Where the symbols take the states:
k: PQ->HS, TT->GR, NB->CF, HD->CZ, QM->TT, SQ->GB, RC->CT, BP->LL, LC->NL, CM->GM, MT->CT, CQ->FH, CZ->FZ, CD->LD, BD->PQ, LL->MQ, FL->JT, HG->TZ, QF->FG, TZ->ZL, FT->CT, NL->JT, HP->LC, ZT->DJ, DR->LJ, LJ->ZT, BG->RC, GR->TP, DJ->QM, DQ->DD, HS->NB, QJ->TZ, MQ->FL, LD->ZT, FH->RH, RL->HP, DN->CF, MM->MG, PR->JH, CT->ZF, ZL->CT, DD->CD, FZ->MM, MG->PR, CF->FT, ZF->MT, FG->DQ, RH->SQ, JT->BD, QL->FZ, TP->DR, GB->BG, MC->MC, JH->CM, CH->HD, GM->CQ
z: PQ->FT, TT->DQ, NB->FT, HD->QL, QM->JH, SQ->HP, RC->TZ, BP->MC, LC->TZ, CM->NL, MT->FG, CQ->RH, CZ->FZ, CD->ZT, BD->HS, LL->FL, FL->GB, HG->TZ, QF->DQ, TZ->DN, FT->ZF, NL->QJ, HP->MQ, ZT->FG, DR->LD, LJ->HD, BG->LL, GR->DR, DJ->TT, DQ->CD, HS->BG, QJ->BP, MQ->JT, LD->DJ, FH->SQ, RL->LC, DN->ZL, MM->PR, PR->CM, CT->MT, ZL->BG, DD->LD, FZ->MG, MG->JH, CF->TT, ZF->DD, FG->DD, RH->RL, JT->BP, QL->MM, TP->LJ, GB->RC, MC->GB, JH->SQ, CH->CZ, GM->FZ
t: PQ->FT, TT->LJ, NB->ZF, HD->MM, QM->DR, SQ->NL, RC->JT, BP->GB, LC->GB, CM->RH, MT->ZF, CQ->RL, CZ->RL, CD->QM, BD->BG, LL->BD, FL->FT, HG->DN, QF->CD, TZ->ZL, FT->QF, NL->BP, HP->QJ, ZT->GR, DR->CZ, LJ->QL, BG->FL, GR->CH, DJ->TP, DQ->FG, HS->ZF, QJ->MC, MQ->PQ, LD->CF, FH->HP, RL->HG, DN->PQ, MM->CM, PR->LC, CT->QF, ZL->CT, DD->DJ, FZ->RH, MG->GM, CF->MT, ZF->DQ, FG->ZF, RH->JH, JT->NB, QL->FZ, TP->HD, GB->MQ, MC->RC, JH->FH, CH->FZ, GM->SQ

The rows follow the links: the fewer symbols apart two states are, the more alike their rows tend to be.

Each row is also shifted at random along 6 hidden directions that mean nothing.

Some states, each with a row of numbers:
CM	[-12,-26,-13,-23,0,31,-32,4,42,-11,-29,7,-10,-2,67,45,10,-13,0,-67,2,-16,-39,36,43,-2,-24,24,-16,18,-2,-42,2,4,17,76,7,-56,-29,57,-34,42,25,-41,27,-19,-10,23,8,3,89,-40,49,-17,-72,-112,-2,-1,17]
DN	[-6,17,-6,8,-21,1,27,-31,19,-11,-3,19,-36,-15,43,11,3,22,24,-15,-5,-19,11,-8,16,22,52,-12,40,-8,-1,9,21,4,8,-2,-17,-14,7,24,23,33,3,31,4,4,1,1,23,35,-7,-13,-4,-22,6,-39,-12,-22,-44]
BD	[-12,-9,-8,-12,3,-1,-5,2,4,23,-4,-8,-4,10,-14,-40,-53,-6,-26,34,-23,-5,0,-6,-17,-20,-41,-12,14,-5,11,-31,15,-7,-14,-25,55,43,8,-47,-46,-15,2,23,4,-8,-17,12,7,-28,-10,21,0,-9,-20,40,-44,18,4]
SQ	[-5,14,-29,37,-7,-3,18,29,-27,3,5,11,52,51,-27,9,-7,22,-18,10,40,17,38,-11,-26,36,-20,4,-21,-36,27,10,-43,-47,-17,-48,-21,22,61,-48,27,-45,-29,-5,24,-42,38,2,25,7,-30,-11,-11,-45,-6,124,35,39,-18]
JH	[5,3,-14,28,-1,24,-2,8,-3,-9,-4,21,19,-25,-31,10,39,-19,23,22,13,-6,23,3,-10,12,36,13,-7,17,-5,16,-27,-9,-18,-18,-44,-2,-1,-14,36,-24,19,6,17,-23,36,8,9,21,-28,-8,-27,5,54,16,49,3,20]
TP	[-2,-9,34,-29,8,-15,-15,10,4,7,7,-20,-10,-8,-10,1,17,-1,-9,-11,-14,4,-17,9,6,-5,-24,-6,-27,-5,-10,-12,3,7,0,16,20,-19,-8,18,-33,-5,-3,-19,-10,34,-22,-17,-32,-11,27,-1,2,31,3,-1,8,6,26]
PQ	[-23,-8,13,-9,-10,39,-46,-36,75,21,-13,16,-23,-10,12,24,18,23,25,-23,0,-35,-22,-9,15,28,24,12,0,11,-26,-35,49,11,-7,41,-10,-29,-43,30,-6,43,16,-24,12,15,-5,19,-26,18,34,-1,19,1,28,-70,43,-15,-3]
MT	[-2,2,18,6,-1,-20,-23,32,12,14,24,-19,43,64,-9,25,13,49,-20,-13,53,7,0,-16,-19,-5,-60,-5,-80,-36,-15,20,31,4,13,10,-26,-8,-4,0,-25,-12,-40,-99,11,26,-16,8,-42,-13,10,10,62,28,-11,41,55,9,6]
CQ	[13,-33,-19,-39,-7,22,-28,27,47,12,-6,7,-15,-15,-2,-16,-27,-22,-4,47,-6,1,0,34,-4,18,-60,2,-37,-12,-33,-101,-9,14,-14,18,42,30,-47,-14,-53,-30,42,8,11,-28,-41,26,36,-69,55,12,-2,-24,-48,2,-54,16,51]
MQ	[-26,2,-5,3,6,41,-42,-7,50,38,-27,-6,8,38,7,34,-1,23,-24,-44,-6,-15,-6,-9,-5,59,5,12,8,-30,22,-72,7,-24,-11,14,-11,-31,26,-6,-11,-38,-13,-32,34,-23,52,-3,-12,12,51,-18,12,-73,-25,43,52,33,-26]
NL	[-10,16,-24,35,7,12,-21,36,5,17,-10,-2,56,63,-38,36,7,32,-28,-14,47,17,35,-18,-19,61,-6,13,-34,-41,18,-2,-36,-34,-16,-36,-47,8,39,-36,35,-52,-44,-39,24,-34,51,-4,-10,9,-12,-22,-7,-44,5,125,74,28,-16]
GR	[-4,1,31,-2,4,-35,-3,20,-21,-1,19,-19,21,-10,-52,3,35,-2,-10,13,12,9,0,0,0,-32,-10,-7,-52,12,-16,62,-6,0,-6,-16,-6,-8,-2,2,-4,-8,-18,-26,-15,49,-25,-17,-57,9,-28,5,-1,82,55,24,43,-9,42]
LL	[-14,-5,-21,6,-7,0,22,-34,-17,-8,-16,24,-14,-12,-14,-28,-48,-24,0,15,-13,-2,-14,0,25,-41,16,11,56,55,13,37,-9,-14,-12,-19,49,42,3,-18,27,72,4,64,-23,0,-32,12,5,6,-47,10,-22,23,8,-45,-54,-22,-3]
CH	[3,-10,14,-37,31,-14,-20,24,-4,3,-12,-38,-28,-55,15,-20,9,-34,-12,8,-59,4,-10,19,1,-39,-16,-22,-6,-2,-10,-22,8,28,8,9,35,-3,-35,11,-69,-31,35,9,1,8,-11,-9,-5,-6,24,-16,-9,30,0,-27,-25,8,35]
HS	[-24,-7,8,-8,-13,-6,-9,-7,24,5,9,16,10,50,1,-1,-38,43,-6,-10,38,0,-19,-8,12,-15,-62,10,-21,3,-9,7,29,-20,-1,14,43,21,-8,-3,-20,72,-20,-22,6,14,-52,28,-17,-7,3,11,38,20,-32,-15,-11,1,-9]
FL	[-32,-10,-5,2,-14,25,-31,-28,46,4,-23,28,0,21,-1,34,-7,16,2,-46,30,-16,-34,1,50,-5,4,36,5,49,-7,25,9,-17,-8,33,9,-19,-24,29,27,98,-12,-19,-3,16,-30,19,-41,25,10,-14,24,29,1,-85,27,-27,2]
FG	[15,1,34,-7,2,20,-12,-21,15,12,13,-7,-9,23,24,10,13,25,16,-32,-4,-5,-21,-11,-19,44,9,9,20,-28,5,-57,25,12,18,40,-22,-38,1,19,1,-25,-5,-29,-1,-1,40,-12,7,-10,46,21,17,-52,-27,-5,12,10,-35]
RH	[-1,0,-19,13,-9,15,9,13,3,-9,-3,20,14,14,4,10,1,5,8,0,20,5,20,6,0,28,-10,14,-4,-12,6,-15,-27,-27,-9,-6,-7,6,17,-11,12,-9,6,9,21,-36,14,15,33,5,3,-15,-7,-37,-16,35,8,19,-6]
DR	[-3,10,40,-7,-7,-14,-8,17,3,2,26,7,19,65,-47,-2,-7,76,4,-8,46,37,13,-14,-10,80,-51,11,-27,-57,-15,-28,-14,-34,-15,-18,18,23,18,-10,18,2,-47,-11,-8,9,-7,-17,-4,-17,2,16,-22,-21,-8,119,26,26,-28]
MG	[-5,1,-9,15,14,23,-9,-1,-2,-19,-23,9,0,-39,28,26,44,-23,21,-31,-7,-11,-1,8,17,-15,42,14,14,26,5,26,-7,1,4,19,-33,-32,-14,24,14,10,30,-5,22,-24,33,9,10,44,3,-36,-4,7,25,-65,38,-6,4]

From each start, follow one symbol. Which state do you reach?
Answers are names.
[-5,9,-35,16,-5,-7,25,-28,-23,-15,-27,7,-20,-30,16,-3,-18,-36,-7,-2,-19,-10,-2,-5,33,-47,63,-6,55,57,17,68,-7,17,6,-17,-3,14,2,8,43,49,-1,46,-25,3,-10,-5,-2,24,-48,-11,-14,26,14,-76,-41,-46,-12]
t JT
[8,1,-28,8,-5,1,3,30,11,7,4,10,9,-13,-40,-13,1,-6,-5,62,13,6,47,3,-24,28,-10,-14,-34,-24,-18,-21,-26,-4,-24,-49,-9,43,-5,-42,-2,-53,14,21,14,-22,-6,9,24,-21,-25,-1,-35,-8,28,81,2,11,28]
z LC
[-1,11,-5,17,23,2,-6,23,-23,-10,-8,-2,13,-8,3,-1,16,7,3,-7,-4,16,24,-4,-9,3,3,0,9,-14,7,19,-15,-8,-1,-21,-9,12,5,-11,4,-21,9,2,17,-32,38,2,23,29,-22,-25,-22,-8,15,35,23,18,-11]
k MG
[-10,-9,-34,7,-20,-3,-8,19,25,-16,-11,30,15,6,-23,27,-2,-1,-3,9,56,4,11,16,38,-10,-12,16,-47,33,-29,45,-26,-5,-13,-7,-7,20,-32,10,29,58,-6,-12,-1,3,-57,22,-18,-5,-15,-21,5,55,7,-31,6,-30,41]
z TZ
[-17,11,-28,31,6,-3,-9,12,-17,4,-19,-9,34,15,-25,30,14,-13,-31,-20,18,-2,6,-7,12,-22,30,7,-14,30,23,69,-24,-15,-5,-22,-34,-9,27,-12,38,-5,-31,-24,0,1,20,-9,-41,28,-33,-24,1,31,29,16,50,-9,10]
k LL
[11,11,10,13,1,-20,36,-15,-45,-8,28,-3,11,13,-2,-28,-15,4,9,22,2,6,4,-19,-24,-32,-4,-10,21,-1,10,41,19,1,15,-15,3,18,20,-20,8,9,-10,6,-13,8,1,0,11,-1,-42,30,12,6,6,11,-22,-4,-22]
z DD
[1,9,-21,0,-13,-8,18,-1,19,-4,-4,10,-21,3,24,4,-17,18,-1,6,6,-3,24,-6,9,30,18,-16,12,-25,-8,-15,1,10,-1,-16,-4,17,-3,5,9,6,-3,26,0,-7,-14,3,27,-1,1,-12,-12,-28,-14,9,-30,-13,-25]
k ZL
[6,0,23,-19,-11,7,23,-50,9,-1,9,3,-41,-4,60,-15,-18,13,24,-22,-34,-15,-25,-3,-1,16,18,-7,61,-16,12,-48,36,13,21,37,19,-28,9,29,-17,24,10,26,-4,8,9,-6,32,-2,35,14,15,-54,-42,-54,-52,2,-52]
z TT
[-26,0,-17,10,-4,6,-8,-8,8,9,-15,8,18,61,9,19,-39,23,-28,-43,21,3,-11,-7,21,7,-22,16,13,5,26,6,-5,-31,-2,2,23,6,31,-6,10,39,-36,-12,9,-12,-3,10,-11,9,6,-14,22,-25,-45,13,1,9,-29]
t NB
[0,2,35,-21,10,-9,2,-10,-8,-5,3,-7,-23,-10,9,-4,8,9,9,-25,-22,10,-16,3,9,13,1,-1,17,-9,0,-12,2,-2,6,17,22,-17,0,24,-7,14,-1,15,-13,17,0,-20,-4,7,19,-1,-15,-1,-5,-10,-6,2,-15]
t QL
[15,10,37,4,-11,1,13,-31,-9,-9,22,20,-7,13,-27,-7,10,29,35,-4,15,11,-6,-14,-3,49,26,17,29,-3,-8,-5,-4,-7,-3,4,-10,-2,7,8,56,22,-15,20,-26,13,14,-18,0,4,-14,26,-30,-10,23,17,12,-6,-34]
z FG
[4,3,-22,12,2,2,-4,3,-9,-4,-18,3,7,5,-21,5,-16,-12,-14,0,13,12,2,0,18,-9,19,7,10,32,0,35,-24,7,-4,-14,-6,25,-7,-5,43,19,-16,12,-22,-8,-7,-5,-11,-7,-26,-5,-20,20,4,-9,-11,-23,4]
t RC
[-4,2,-7,-8,-9,7,-30,3,59,10,-9,0,-20,-17,7,25,22,15,6,6,14,-19,6,-4,11,15,18,-12,-35,-6,-38,-7,32,36,2,10,-29,-6,-50,27,-8,9,8,-28,-2,21,-29,11,-23,0,19,-7,14,25,26,-43,19,-28,17]
t CT
[13,10,3,5,6,-10,11,-3,-8,5,12,-11,-6,7,15,-14,-9,9,3,18,-3,-1,7,-16,-24,-11,2,-20,8,-18,-4,6,30,24,12,-7,-11,14,-6,-11,-10,-15,-3,-9,-4,4,-1,0,10,-7,-15,17,14,-3,-2,4,-19,-6,-19]
t QF
[8,-1,-34,15,-11,14,5,3,6,-2,-10,22,3,-34,-45,-12,3,-30,8,53,5,-5,26,5,-5,8,30,3,-1,26,-13,4,-32,-1,-25,-35,-15,34,-10,-33,33,-21,22,39,-5,-19,-1,8,12,-10,-38,7,-42,11,43,21,-4,-10,30]
k LC
